The four nearest rows among all rows above each row, by straight-line distance, nearest first (none for the first five rows):
In the rows, zero is written as 128.
0: [138 152 130  96  82 136  63 138 161 137  75 205 132 177 102 132 118 100
 166 114 127  87 114  98 136 167 123  79  84 152  83  86]
1: [ 95 138 117 111 109 150 173 142 138 103  84 201 128 148 164 144 118 142
 130 132 131 131 114 187 140 136 113 112  94 118  76 151]
2: [128 162 118  91  84 115 104 131 113 151  70 145 108 157 111 145 116  93
 146  95 112 137 116 128 119 146 118  94 139 156 154 124]
3: [ 81 130 120 108 147 148  71 130 134 150 173 181 120 149 144 148 122 121
 138 119 119 122 143 176 142 129 153 137 105 156 109 165]
4: [ 69 132 142 125 158  88 132 140 140 136 157 129 130 123  93 180 133 133
 129 162 117 129 132 147 136 154 136 125 107 127 123 132]
5: [107 159 132  99 113 149   2 152 151 130 137 156 157 121 146 168 136 117
 150 137 124 134 139  49 125 201 112 130  59 198 145 105]	0 3 2 4
6: [ 97 140  98 139 162 124 210 122 128  89 160 142 115  85 115 181 137 109
 137 141 136 115 158 198 142 110 135  92 141 120 149 143]	4 1 3 2
7: [148 143 126 117  80 155 153 148 108 119  98 124 130 157 182 121 136 119
 134 107 119 133 108 110 126  98 142  86 136 149 185 146]	2 1 3 6
8: [112 126 110 135 158 127 175 135 181 111 115 129 133 104 103 119 132 144
 124 137 128 117  76  91 138 106 128 115 136  84  64 119]	4 1 6 7
9: [151 135 143 107 108 142  23 138 134 133 117 116 121  83  92 108 146 138
 110 136 127 134 141  31 130 147 116 144 109 150 138  90]	5 2 0 4
10: [151  96 122 121 164 113  68 126 147 124  85 130 137 132  97  93 116 155
 130 138 125 134  96  58 144 128 156  98 106 134  25 128]	8 9 0 4
11: [159 108 106 159 177 104  84 133 150 139 165 162 130  98 136 121 144 135
 136 144  95 109 139  46 104 122 119 182  81 122  80 147]	10 9 8 4
12: [ 99 155 145 127 138  96 157 127 110 113 121  81 130 110 105 149 147 117
 135 132 131 131 123 182 137 148 153 129 131 217 116 122]	4 6 2 3
13: [115 115 155 110 111 156   4 139 112 139 153 134 103 122 148 133 129 123
 116 121  97  94 145  82 125 153 131 136  86 190 175 153]	5 9 3 2
14: [ 98 116 127 140 118 136 140 129 131 110 117  83 134 109 120  93 119 168
 114 140 134 130  93 121 142 148 142 103 118 153  82 119]	8 12 10 4
15: [138 105 130 154 157 116  90 150 123 145 158 115 135  87 128 122 143 151
  97 167 132 134 131  84 132 120 130 174 137 158 113 125]	11 9 14 4
16: [140 128 133 162 124 111 196 113 103 139  95  88 142 155 114 123 161 179
  85 132 115 133  98 146 139 113 117 129 145 114 147 127]	14 7 8 12
17: [137 112  96 140 186 127 138  96 126 125 149 104 126  90 102 128 119 108
 134 141 132 119 159  86 125 150 155 131 184  94  95 155]	15 8 4 14
18: [116 100 102 145 184 114  80 118 175 127 179 113 110 119  97 122 156 140
 130 157 127 139 152  50 130 142 138 158 140 133 144 125]	15 11 17 9
19: [179 166 133  73 110 128 136 116 122 124  61 153 125 144 116 155 109 136
 153 114 101 141  97 122 101 129 142 106 130 126  91 136]	2 7 1 0
20: [122 118 145 106 142 147  26 132 130 102 124 179 114 118  95 168 129  70
 161 145 127 111 126  38 134 152 126 161  93 142 116 137]	5 9 13 11
21: [124 104 122 100 132 124 106 140 150 157  86 156 104 152 114 101 146 177
 126 149 131 112  93  78 147 122 104 110 117  85  45 130]	10 8 14 19
22: [104  90 121 142 162 127  22 157 117 138 130 139 116 117  91 138 131 105
 120 147 118 117 156  19  87 161 127 151 174 101 108 121]	18 20 9 15
23: [123 153 139 114  86 116 190 145 125 141 132 112 113 132 125 121 105 119
 121 115 141 143  85 183 120 112 127 106 161 113 196 126]	7 16 2 6
24: [120 112  98 143 193 113  85 146 150 131 153 116 131 107  95 124 124 148
 107 139 136 140 166  60 127 143 121 176 130 131  87 122]	18 15 11 17
25: [ 97 126 167 149 175 108 158 110 100 120 131 141 111 140 115 163 146 113
 157 132 119 143 166 167 156 134 152 109 132 162 111 144]	4 12 6 3
26: [101 136 109 126 145 125 216 107 139 156  96 135 125 137 141 154 103  95
 137 131 157 143 116 190 136 123 121  82 111 124  90 135]	1 6 25 23
27: [121 101 114 135 152 130   1 108 150 137 139 144 104 121  74 142 109 107
 126 123 115 134 132   7 115 175 116 156 119 167 112 100]	22 20 9 18
28: [111 122 143 113 118 115  32 136  91 117 173 171 126 136 102 194 110  73
 157  88 114 131 123 115 125 130 114 121 122 138 143 128]	20 3 13 2
29: [168  97 141 109  89 148  40  99 129 136  93 113 130 143 127  89 196 150
 140 101 126 121  98  71 137 127  82 134 160 123 109 124]	9 21 10 15
30: [122 133 138 101 131 117  37 128 106 147 162 173 111 123 143 150 107 137
 172 116 114 128 133  94 147 148 143 152 126 143 147 146]	28 13 3 20
31: [132  80 133  93 132 140  37 144 139 134 121 133 125 131 108 139 139 114
 145 125 102 114 149   1  87 148  94 158 118 115 105  95]	22 27 9 20
32: [139 102 126 134 160 127  83 119 162 149 152 145 123 126  95 131 128 147
 131 145 113 105 135  96 120 115  99 206  96 132  72 128]	11 24 15 18
33: [120 122 127 119 128 117  56 138 128 139 159 130 116 144  90 151 115 103
 125  96 157 144 124 139 129 148 171 129 146 166 148 126]	28 30 3 2
34: [132 129 138 134 130 132 144 133 123 114 100 102 126 151 107 128 126 124
 134 111 146 136 111 152  84 167 144 100 107 181 135 124]	12 14 2 33
35: [114 182 187  80  98 167 157 138 126  91 103 141 155 146 134 134 103 120
 149 125 130 131 101 117 126 114  97 102 159 145 174 125]	7 23 2 19
36: [140 142 102 168 122 129 177  99 150 108  96 101 135 127 100  85 132 167
  74 170 154 112  63 133 152 127 100 120 110 155  93 107]	14 16 8 34
37: [ 87 107 116 139 171 134  83 166 117 132 154 168 111 123 156 163  97 114
 162 138 123 122 127 201 152 129 116 153 126 148 100 133]	3 4 25 30
38: [ 67 155 112 110 188 140 172 125 126 129 174 118 115 111 108 150 106  92
 136 121 132 118 152 185 117 132 154 123 130 146 129 122]	6 4 25 12
39: [183 126 119 146 122 129  54 110 148 110 110 138  85 138  98 155 100 157
  92 102 119 146 113  47 105 154 121 114 150  90 108  88]	9 27 31 22
40: [160 138 136 115 125 132 107 121 171 140 128 125 119 112 128 134  95 171
 131 120 130 120 123  88 155 111 112 119  86  95  39 119]	21 10 8 32
41: [148  77 110 160 196 110  71 119 113 130 113 121 119 106 106 139 115 124
 141 171 109 144 149  39 122 126 140 166 155 140 106 133]	24 15 18 22
42: [125 122 121  81 147 127  17 110 109 142 128 171 123 123 129 150 119  62
 140 108 114 128 117  55 121 194 117 125  95 193 114 115]	20 5 27 30
43: [ 84 145 100 105 157 156 106  99 158 160 171 140 126 115 148 151 141 111
 117 161 135 117 132 209 129 137 137 134  88 220 135 132]	3 38 37 12
44: [125 137 138 163 132 122 255  97 120 114 109 129 128 131 106 100 144 151
 114 119 155 133 122 219 144 154 160 101 119 102 129 119]	26 16 6 23
45: [131 134 132 137  85 151  97 105  91 116  97 114 156 146 114 147  81 147
 107 112 141 138 116 156 131 172 130  84 119 165 132 119]	34 2 14 33
46: [ 60 153 126 115 109 158 192 142 123 137 101 157 141 114 172 126 139 145
 128 138 145 165  98 244  97 114 127 106  89  79 146 155]	1 26 23 44
47: [143  89 115 130 119 123  67 121 145 126 164 103 146 116  94  89 141 135
 121 149 133 120 135  53 121 170 117 158 136 148 156  73]	9 18 15 24
48: [129 127 118 105 137 140 118 111 161 162 101 144 132 135 112 116 119 177
 142 162  94 102 118 111 134 115 105 120 115 125  64 120]	21 40 32 8
49: [ 85 141 140  90 126 135 192 123 129 126 123 153 156 136 125 123 112 149
 154 117 125 136 104 199 157 142 117 116 130 118  96 146]	1 26 46 44
50: [126 105 122 117 177  87   1 126 131 132 121 167 102 110  84 113 111 116
 121 138 125 125 160   1 119 141 121 128 136 105 129 101]	22 27 31 9
51: [131 136 115 114 138 125  22 124 132 117 137 149 129 143  66 134 113  85
 109 117 150 103 117  55 119 169 109 117 126 193 131 104]	27 42 20 9
52: [124 139 113 112 124 140 244 131 110 108 122 110 137 121 152 119 126 132
 109 117 152 163 121 236 166 129 147  75 107 124 132 133]	44 26 49 46
53: [129 104 144 115 131 105   1 154 128 138 140 103 123 120  91 133  84 117
 135 127 153 154 125   1 109 163 139 151 140 139 114  93]	27 50 22 9
54: [108 126 132 136 157 125  81 131 149 134 162 170 134 121 131 143 127 155
 126 158 128 125 168  71 109 132 124 171 132 155  77 113]	24 32 15 11
55: [ 91 144 113 109 120 164  96 117  74 130 112 126 143 137 164 151 135 160
 140 127 124 115 118 185 144 150 125 169  80 159 163 127]	3 45 43 37
56: [100 169 128 117 114 132 181 139 135 104 119 137 146 136 131 104 137 160
 135 110 128 145  92 213 164 116 137 111  59 158 125 159]	49 52 1 46
57: [118 142  82 137 152 130 255 123 132 145 129 132 118 143  77 139 107 123
 155 121 144 164 136 197 146 128 138 106 109 102  94 116]	26 44 52 49
58: [175 162 132  67  92 132  74 130 132 123  91 169 127 162  97 142 109 103
 168 110 127 126 119  98 136 156 119 111 123 157 136 148]	2 19 0 30
59: [114 115 112 112 151 135 130 152 169 150 111 146 125 140 130  99 137 147
 129 140 134 137 105  82 120 131  95 145 112 116  53 133]	21 48 8 40
60: [105 160 118 125 142 133  87 107 115 129 142 127 149 122 151 152 157 156
 141 160 131 130 139 194 107 151 137 146  84 169 133 143]	55 43 3 4
61: [140  97 106 127 142 119 136 136 163 165 108 150 138  94 144 105 118 169
 118 165 118 105  98 124 146  89 135 122 107  95 109 129]	48 8 59 21
62: [142 102 152 115  89 167  25 121 129 128 128 114 119 133 147 105 136 148
 124 124 136 127 130   5 105 128 122 172 119 132 165 127]	9 31 47 13
63: [121 148 133 139 105 165 160 122 147 169 110 127 155 120 163 128 151 188
 101 132 120 153  87 114  99  78 120 130  86 110  51 148]	59 48 61 40
64: [166 133 130 103 116 115 111 122 146 104 109 145 121 146 102 141  88 113
 131  93 127 124 102 107 136 154 133 118 120 148  90 124]	58 19 2 34
65: [136 128 126  97 127 103  91 118 132 135 120 151  97 160 125 167 120  84
 147 118 136 135 130  89 103 192 127 131 150 157 151  93]	2 33 64 58
66: [ 82 139 123 131 154 120 116 134 125 132 153 124 117 151 135 151 154 144
 128 150 128 157 155 150 142 129 108 182  88 180 135 147]	60 4 3 55
67: [132 169 154 147 150 117 141 129 136 146 137  87 110 153 121 128 105  99
 134 126 152 129 113 180 132 164 138  67 156 136 142 104]	34 23 12 38
68: [121 108 124 112 131 118 130 104 151 146 103 129 120 143 111 128 130 139
 124 161 115 113 128 112 150 121 111 134  93  96  41 122]	48 21 59 40
69: [103 141 136 103 116 116 202 160 122 127  90 152 120 171 148  99 124 145
 145 140 126 140 121 202 132 106 150 137 124 122 113 141]	49 1 56 26
70: [ 73 114 136 128 174 125 145 152 120 124 150 126 120 124 113 139 117 121
 125 103 113 114 151 208 130 143 161 110 119 147 148 166]	38 25 4 3
71: [126 106 132 135 133 128  94 118 146 151 141 146  92 129 121 134 127 108
 155  99 127 102 163  15 110 143 105 178 155 123 116 147]	31 22 54 18
72: [162 159 125 121  80 124 124  97 108 139  99 178 123 187 122 180 122 100
 175  73 138 126 144 113 124 125  96 125 108 143 122 113]	2 58 64 19
73: [154 107 128  97  80 128  41 105 151 110 105 160 139 135 120 142 133 141
 117 126 123 106 106   4 120 116 107 122 128  91  58  95]	31 39 29 21
74: [104 117 141 136 128  98 160 141 133 132 107 124 117 141 132 126 102 190
 146 168 124  94 109 140 128 105 103  98 137  66  90 139]	61 48 68 8
75: [134 107 144 100 129 140  24 150 142 118 145 120 112 109  73 129 145 134
 125 131 134 145 157  29 105 161 111 156 160 125 142  98]	9 31 53 22
76: [154  62 138 116  98 105  47 130 153 139 148 153 125 134 151 145 113 114
 121 120 125 129 148  17 116 136 123 136 129 117 131 114]	31 62 71 73
77: [134 156 137 108  86 103 131 122 135 128 105 139 148 135 137 169  94  80
 163  98 125 131 115 116 111 135 136 101 134 110 138 136]	2 64 19 72
78: [160 142 118  96 105 131  33 117 117 140 100 194 108 162 113 136 102 109
 174  94 125 100  91  52 121 155 123 102  89 164  59 117]	0 58 42 64
79: [147 126 127 128 156 120  81 154 111 118 174 110 115 132  98 168 112  76
 126 115 122 139 159  91  94 173 125 103 125 160 158 144]	33 65 28 51
80: [141  99 126 107 132 111   1 158 129 146 136 115 119 120 101 130 145 142
  90 121 129 151 155  42 131 190 146 178 101 180 143 128]	9 75 27 53
81: [110 104 120 163 182 125  96 127 143 110 144 107  77 100  95 106 132 156
 141 152 122 132 151  57 146 125 141 177 138 108  93 127]	24 18 41 15
82: [112 170 114 133 104 147 182 135 129 117 109 101 146 132 142 108 128 139
 121 122 115 128 111 202 151  96 143 136  94 151 105 143]	56 69 49 52
83: [107 125 135 118 145 133  26 144 153 123 151 160  96 142  88 160 108  80
 136 115 121 110 138  93 108 187 167 120 170 156 130 113]	33 65 51 79
84: [ 76 116 170  99 151 119  90 124 140 143 162 170 148 124 153 110 142 140
 113 152 122 119 126 186 132 113 153 149  46 208 107 112]	43 3 60 66
85: [ 98 154 107 136 125 108 227 118 138 121 117 146 108 133  89 155 108 161
 129 131 121 139 107 183 155 154 121 123 134 149  85 139]	49 57 26 44
86: [ 85 145 134 133 181 102 189 103 143 106 161 146  97 115 119 141 136 108
 156 139 123 136 156 196 150 148 127 138 137 163 100 124]	25 38 6 85
87: [140 147 136 124  97 174 148 114 126 151 108 129 134 149 161 111 150 150
 143 123 142 131 117 196 151  94 137 101  68 153 105 107]	82 56 69 1
88: [ 89 139 126 134 128  76 192 125 132 122  97 157 119 139 105 125 108 146
 139 149 111 148 139 194 163 155 129  93 119 120  97 130]	85 49 69 26
89: [140 151 132 108 104 126  53 136 117 161 145 148 140 128 120 160 112  98
 179 121 142 117 137 118 140 186 123 139 102 127 108 149]	30 58 28 33
90: [102 152 156 130 122 128 153 133 139 135 128 152 138 154  99 129 128 130
 156 121 119 163 116 164 155 141 123 111  78 123  76 138]	49 88 56 1
91: [101 142 146 139 146 121 155 133 132 150 149  96 113 105 120 146 169 101
 122 130 118 123 115 220  97 131 158 122  95 184 112 123]	12 70 38 43
92: [134 139 153  97 106 101 140 142 142 120 115 140 136 156 149 144  92  98
  98  71 114 108 123 147 132 147 128  84 133 107 132 104]	77 64 2 67
93: [ 91 145 132 140 139  98 233 142 119 159 119 156 120 168  91 153  77 108
 148 126 149 172 112 227 158 139 130 117 124 125 109 121]	57 26 88 85
94: [170  96 144 116  98 154   1 115 139 136 105 118 116 118 133  86 168 134
 140 139 120 135 122   5 125 144 111 179 102 142 131 117]	62 9 31 29
95: [124 111  97 123 156 144 102 141 128 128 131 153  98 150 125 158 130 110
 123 131 138 130 153 170 157 107 121 157  84 150  77 154]	3 37 66 68
96: [153 135 142 112  94 150  46 100 147 119  97 125 139 111 114 120 123 174
 140 123 131 112  73  38 124 137 110  93 107 161  93  84]	73 9 29 78
97: [ 78 157 127 119 155 156  38 146 122 133 175 131 153 152 153 111 146 128
 115 126 125 127 139 196 144 137 123 136 102 203 123 134]	3 60 43 84
98: [161 112 135 130  81 132  24 124 142 141  83 132 149 142 127 120 146 143
 133 118  98 119  84   1 103 141 108 111 116 137  91 112]	96 73 94 29
99: [147 132 183 115  90 133  81 125 148 110  81 157 134 146 141 102 131 162
 154 103 131 133  89  63  73 169 124 137 119 150 113 132]	96 98 64 58
100: [154 126 133 153 120 114 214 145 110 146 115  97 114  97  97  72 153 128
 113 164 122 143  95 147 122  96 109 102 125 114 101 111]	16 36 14 8
101: [107 132 126 161 145 156 255 112 156 103 151 117 126 115 135 112 147 114
  91 144 138 166 112 247 141 119 143  95  89 157  96 124]	52 44 82 26
102: [129 112 122 138 138 138 140 148 117 140 104 105 128 152 158 117 150 178
  97 148 129 100  66 139 112 111 135 135 109 121  50 125]	63 14 59 68
103: [124 116 154  92 106 143   9 144 126 138 138 157 145 153 157 150 136 118
 151 110 120 113 155  94 116 172 115 154 112 169 173 112]	13 30 5 89
104: [114 133 134 121 148 129 144 144  81 129 156 114 135 107 185 134 149 130
 141 131 117 143 114 209 133 113 142 145  86 164 160 160]	60 55 91 70
105: [128 124 117 122 164 153 122 134 164 140  87 123 141 114 164  96 152 175
 105 139  87 137 109 120 130 114 128 130 100 136  69 112]	48 59 102 61
106: [153 129 133 104  70 159  22 109 109 133 110 126 151 119 149 131 133 111
 150 107 141 127 121  93  64 167 117 123  85 198 127 150]	103 13 99 42
107: [145 141 135 111 139 133  36 134 119 154 149 130 121 142 164 131 140  93
 173  99 121 105 113  88 122 170 133 108  63 213 172 134]	13 103 42 106
108: [145 111 102 146 144 132 135 120 165 139  73 101 108  81  88 105 107 135
 138 135 126 135 119 107 140 162 144 122 153 120  68 129]	14 8 17 68
109: [145 123 137 107 102 126 104 128 143 142  94 155 121 122  97 155  78  93
 147 102 115 133  89 130 134 138 134  79 139  88 118 119]	77 64 92 2
110: [161  83 144 126  94 149   1 124 130 140 126 128 127 119 107  96 167 121
 124 132 124 149 146  12  95 130  95 163  99 164 108 107]	94 9 62 31
111: [161 159 137  95  79 126 142 110 112 151  80 121 135 123 107  85 120 135
 111 108 128 167  98 145  97 174 140  90 132 153 132 120]	34 2 45 19
112: [120 139 156 126 110 141 133 124 115 150 140  90 109 123 119 140 124 114
 104  89 133 128 155 167 138 169 128 116 141 160 203 116]	67 34 23 33
113: [ 87 141 136 121 157 120 157 125 114 120 148 139 148 121 173 138 135 136
 154 127 117 138 137 209 130 111 121 157  56 174 138 148]	104 60 66 56
114: [ 53 123 135 142 158 132 183 113 163 103 171 141 112 121  76 150 109 107
 119 158 125 150 141 158 139 174 155 140 127 164 113 136]	86 4 38 25
115: [150 131 127 126 131  84  91 118 149 133  68 142 133 112 106 144 121 137
 116 121 126 124  98  50 105 132 111 122 177  62 104 127]	39 73 109 21
116: [124 143 130 143 144 152 165 156 119 138 138 129 121 147 184 126 140 143
 119 126 146 129 154 195 106 144 147 165  80 159 165 146]	104 113 60 66
117: [114 109 136 119 168 124 101 135 111 149 162 167 129 126 136 150 102 104
 111 121 114 104 147 191 116 119 139 134  82 156 100 143]	3 95 37 70
118: [149 102 109 123 156 142   6 104 141 111 151 155 120 125  82 138 111 133
 112 148 116 117 168  18 104 154 114 140 141 130 119  92]	27 50 75 22
119: [178 115 112 130 131 134  44 125 177  91  99 118 130 123  81 106 114 129
 119 125 119 115  88  24 116 140 123  90 149  62 112  82]	39 115 73 98
120: [115 111 137 123 148  99  30 122 122 127 158 140 139 115 104 182 129  99
 110 131 129 139 163  88 112 160 121 100 137 137 150 104]	79 28 83 33
121: [136 130 135 153 151 123 135 131 132 138 104 100 159 115  88 117 115 184
 143 150 139 125  90  94 124 159 136 113 126 111  68 134]	14 108 8 48
122: [ 68 106 131  89 107 127   8 134 103 142 149 145 131 124 131 177 115  83
 162 120 111  99 132 141 114 135 116 138 124 159 154 137]	28 103 30 13
123: [ 50 128  89 179 172 119 228 136 136  93 190 136 104 119 140 166 117 121
  98 151 136 132 140 216 168 133 124 104 152 132 136 120]	6 86 38 114
124: [174 144 124  79 100 135 111 120 141 127  72 163 132 161 145 139 124 114
 115  76 116  93 114  94 136 150 115 126  90 149 132 122]	64 58 2 72
125: [156 148 140  98  81  76 110 162 121 130  89 102 143 133  75  89 108 137
 116  82 139 159  82 122 123 189 141 102 101 175 136 132]	111 34 64 2
126: [132  68 115 142 178 106  83 105 126 127 129 143 127 122 117 121 119 145
  86 163 107 132 152  83 137 130 127 160 152 121  81 121]	41 24 15 54
